[154, 16, 59, 35] => 154
[167, 82, 55, 219, 175] => 167
[106, 178, 224, 210, 66] => 106
[78, 30, 102, 113] => 78
[76, 227, 106, 118, 240, 158, 25] => 76
[127, 136, 170, 29, 103, 191] => 127
[98, 228, 209, 78, 82, 146, 99] => 98
[148, 147, 54, 202, 18, 184, 127] => 148
[154, 109, 158, 148, 216] => 154
---
[ 67 117 109 128  29  90 145] 145, 128

[[213 110 114 157  96]
 [107 135 137 126 133]] 213, 157

[137 229 201 143 185 161 122] 229, 201

[[147 100 122 111 145]
 [148 221  49 109 131]] 221, 148

[126  55 184  85  43 131 188] 188, 184

[ 73  40  21 127  88] 127, 88
---
Q: [152, 109, 115, 130, 92, 33, 125]
A: 33
Q: [[147, 104, 68, 231], [37, 86, 202, 91]]
A: 202
Q: [[92, 93, 128, 129, 101, 158, 75], [120, 46, 153, 71, 90, 122, 118], [95, 73, 153, 78, 53, 140, 164]]
A: 140
Q: [[106, 73, 235, 206], [130, 102, 176, 145], [158, 110, 78, 127]]
A: 78
Q: [88, 123, 146, 26]
A: 146
Q: [110, 158, 234, 18]
A: 234
---
[186 152 110  36 132 207]
36
[ 61 120 128 233 175 131]
233
[219 202  17 109 157 169]
109
[165 149  48  71 234 106]
71
[136 169 211 181 144 163]
181
[138  24 175 182  34  77]
182
---
[71, 152, 217, 198, 104] out 217
[65, 18, 85, 212, 176] out 85
[159, 115, 52, 144, 236] out 52
[163, 160, 40, 24, 214] out 40
[201, 132, 95, 213, 134] out 95
[149, 38, 213, 106, 194] out 213
[30, 85, 183, 73, 130] out 183
---
[[101 128  54  83  35  45  88]
 [135 106 112  83  69  85 104]
 [125 168 133 142 159  49 169]] 133

[[128  88 117 128  34 170 128]
 [ 37 140  81  42  80  85 134]
 [ 32  99 114 204  25 161 123]] 114

[[163 166 214 141  56 117 131]
 [120 180 149 178 144 135 125]
 [ 84 161  60  75 182 145 130]] 60

[[181  52 113 143 159 131 150]
 [126 115 133  98 160 111 136]
 [ 18 132 138 155 129 149 127]] 138

[[155  80 219 214  14 150 128]
 [ 68 219  67 125 124  81 170]
 [182 196 123  53 199 227  72]] 123

[[ 71 129 125 153 154 117 142]
 [199 184 122 111  83 242  72]
 [106 100 136 129 123  74 161]] 136
---
[[187  90 107  82  94 173 188 129  52  62 110  89 142]
 [157 177 218  80 126 186 160 144 162 153 180 183  45]
 [139 110 164 207 108 201 143 199 150 171  57 106 179]
 [125  70  48  80  78 153 127 163  94 137  62  82 211]
 [ 86 156 101 119 100 146 177 207 184 168  84 137 111]
 [ 85 187  80 180  86 156 211 137 118  49 100 100  96]
 [172  69 197  90 146 158 146 128 168 146 186 184  43]] value 187

[[119 126 119 150  88 141  83 219  67]
 [ 16 170 237 200 233  99 226 237 238]
 [ 46 102  31 103  21  75  81 152  84]
 [ 28  16 130 148 223 197 120 106 135]
 [230  90  45  61 123  39 115  47  32]] value 119

[[134 139 126 145 128 152 135 101 110]
 [126 110 121 116 127 122 124 177 152]
 [139 105 117 131 126 108 130 156 114]
 [121 146 118 144 136 238 134 101 130]
 [118 115 106 136 150 122 127 103  99]] value 134

[[105 109  97 118 143 154 169  66 144 186 141 206 165  78]
 [ 91 144  95 158 147 184 172 175 136 153 123 121 165  33]
 [163  92 117 166 138  52 187 124 175 128 158 121 165  63]
 [ 62 146 126 162  78 176 154 157  77 177  77 118 165 155]
 [131 132 124 235 139  90 162  99 160 151 138 183 165 146]
 [117 154 186 173 197  66 120 117  84 193 121 121 165 108]
 [ 95 166  84  97 132 169 185  80 150 148 131 174 165  93]] value 105

[[119 131 129  97 148 150  99 205 101]
 [ 75 126 144 143 147  87 132 125  89]
 [ 84 107 151 149 165 107 153 156 122]
 [150 158  99 102 152 144  45 131 134]
 [ 91 179 181 205  69 135 189 155 101]
 [129 144 117 106 169 137  61 172 132]] value 119

[[113  50 104 141 151 186]
 [163  94  53 133 180 127]
 [ 43  89 144 108 113 160]
 [105 153 105 100 165  46]
 [127 163 134  65  75 179]
 [131 203 134 160  66 113]
 [ 92 129  81 197  85 155]
 [191 173  67 104 114 144]
 [ 46 105 107 157 146  85]
 [ 92 111 117 168  75 195]
 [164 115  74 190 167  96]] value 113

[[104 137 135 113  97 150 126 158  80  26]
 [129 150 115 119 114 161 135 142  70  65]
 [138 131 119 141 156 145  85 141 105  83]
 [ 99 140  88 119 114 173 150 140  95  96]
 [162 122 101 112 143 161 146  94  96 120]
 [ 31  85  48  98 182 202 118 147 169 127]
 [ 93 106 111 112 111 153 138 127 129  81]
 [146 113 139 107 122 142 124 116  96  55]] value 104
---
[67, 134, 135, 221, 157, 140, 14] -> 140

[89, 86, 20, 139, 136, 212, 185] -> 139

[121, 170, 140, 112, 209] -> 140

[181, 197, 28, 125, 164, 234] -> 181

[187, 216, 128, 146] -> 146

[98, 231, 189, 214] -> 189

[219, 139, 63, 145] -> 139

[[147, 183, 219, 140],
[69, 196, 70, 174]] -> 183
---
[[114 130 140 153  71 149  97  75]
 [116 124 116  98 156  80 185  87]
 [110  98 160 163 106  88  38 109]
 [125 137 134 195  58 202  73 117]
 [122  69  92 111 149  57 156 138]] ⇒ 138

[[ 29 228 167  78 231 116 220 215 159]
 [210 136 120 210 141  83  74 197  96]
 [ 94  53  46 199 142  44 133 158 205]
 [ 52 177 165 120 222 202 132  35 143]
 [146  34  77  53  44  55  91 179  64]
 [140  94  38 169 230 221 226 192 191]
 [149 100 151  65  87 201 159 112 112]
 [ 30 227  69  98 192 151  92  75 141]
 [151 197 189 139 130 200 233 111  35]
 [173 222 221 116 163  58 104 232  59]] ⇒ 59

[[158 164 128 102 204  99  61 198]
 [ 76  88 112 106 129 126 116 175]
 [183 140 106  99 137 128  50 128]
 [120 161 152 124 139 126 156 128]
 [111 123 128 192 145 105 166 180]
 [128  91 128 102 137 128 128 240]] ⇒ 240

[[128 228  40  70 164 217 157 133  96 193  73 124]
 [145  77 181  44 195 129  90 129 180 202 139  65]
 [ 73  88 144 222  95  41 143  61 182 104  33 148]
 [139 183 112 120 226 167  24 118 133  80 113 217]
 [146  83 137 133 192  58 150  29  69 203  38 209]
 [159 191 138  29 228  81 207 182 108  86 203 168]
 [181  48 107  86 221  90 176  78 121 230 166 212]] ⇒ 212

[[116  28 159 123  99 143 114 145]
 [156 158 166 166 138 194  74 176]
 [132  71 143 150 134  97 210 137]
 [187 160 155 125 106 108 135 116]
 [ 89  87 119 151  36  93 178 161]
 [130 171  75 124 152 153 142  80]] ⇒ 80

[[155 142 112 153 152  25 128 132 138 133 177 115 160 101 130]
 [147  55 108 116  87 138 137 104  92 101  34 111 134 147  99]
 [ 88  88  83 168 119  91  74 132 182  31 116 160 115 128 199]
 [131 115 149 110 105 193 161 115  72 159 121  68 194 149 142]
 [119 115 133  93 115  74 141  79 139 124 130  81 168  89  91]
 [ 89 136 111 167 117 106 184 127  92 138 134  99 134 111 222]] ⇒ 222
---
[[119, 93, 191, 96, 101],
[94, 45, 125, 134, 161],
[120, 153, 170, 101, 179]]	119

[[36, 142, 134, 127, 127, 131],
[107, 131, 129, 128, 132, 141],
[37, 142, 134, 128, 126, 130]]	36

[[206, 15, 134, 82],
[209, 36, 163, 136],
[165, 111, 72, 224]]	206

[[187, 191, 224, 175, 138],
[180, 214, 108, 202, 171],
[206, 124, 38, 191, 99]]	187

[[214, 117, 131, 112, 76, 196, 242],
[148, 124, 128, 122, 66, 166, 167],
[196, 107, 130, 99, 73, 200, 214]]	214

[[108, 144, 172, 100],
[115, 148, 124, 199],
[179, 151, 145, 20]]	108
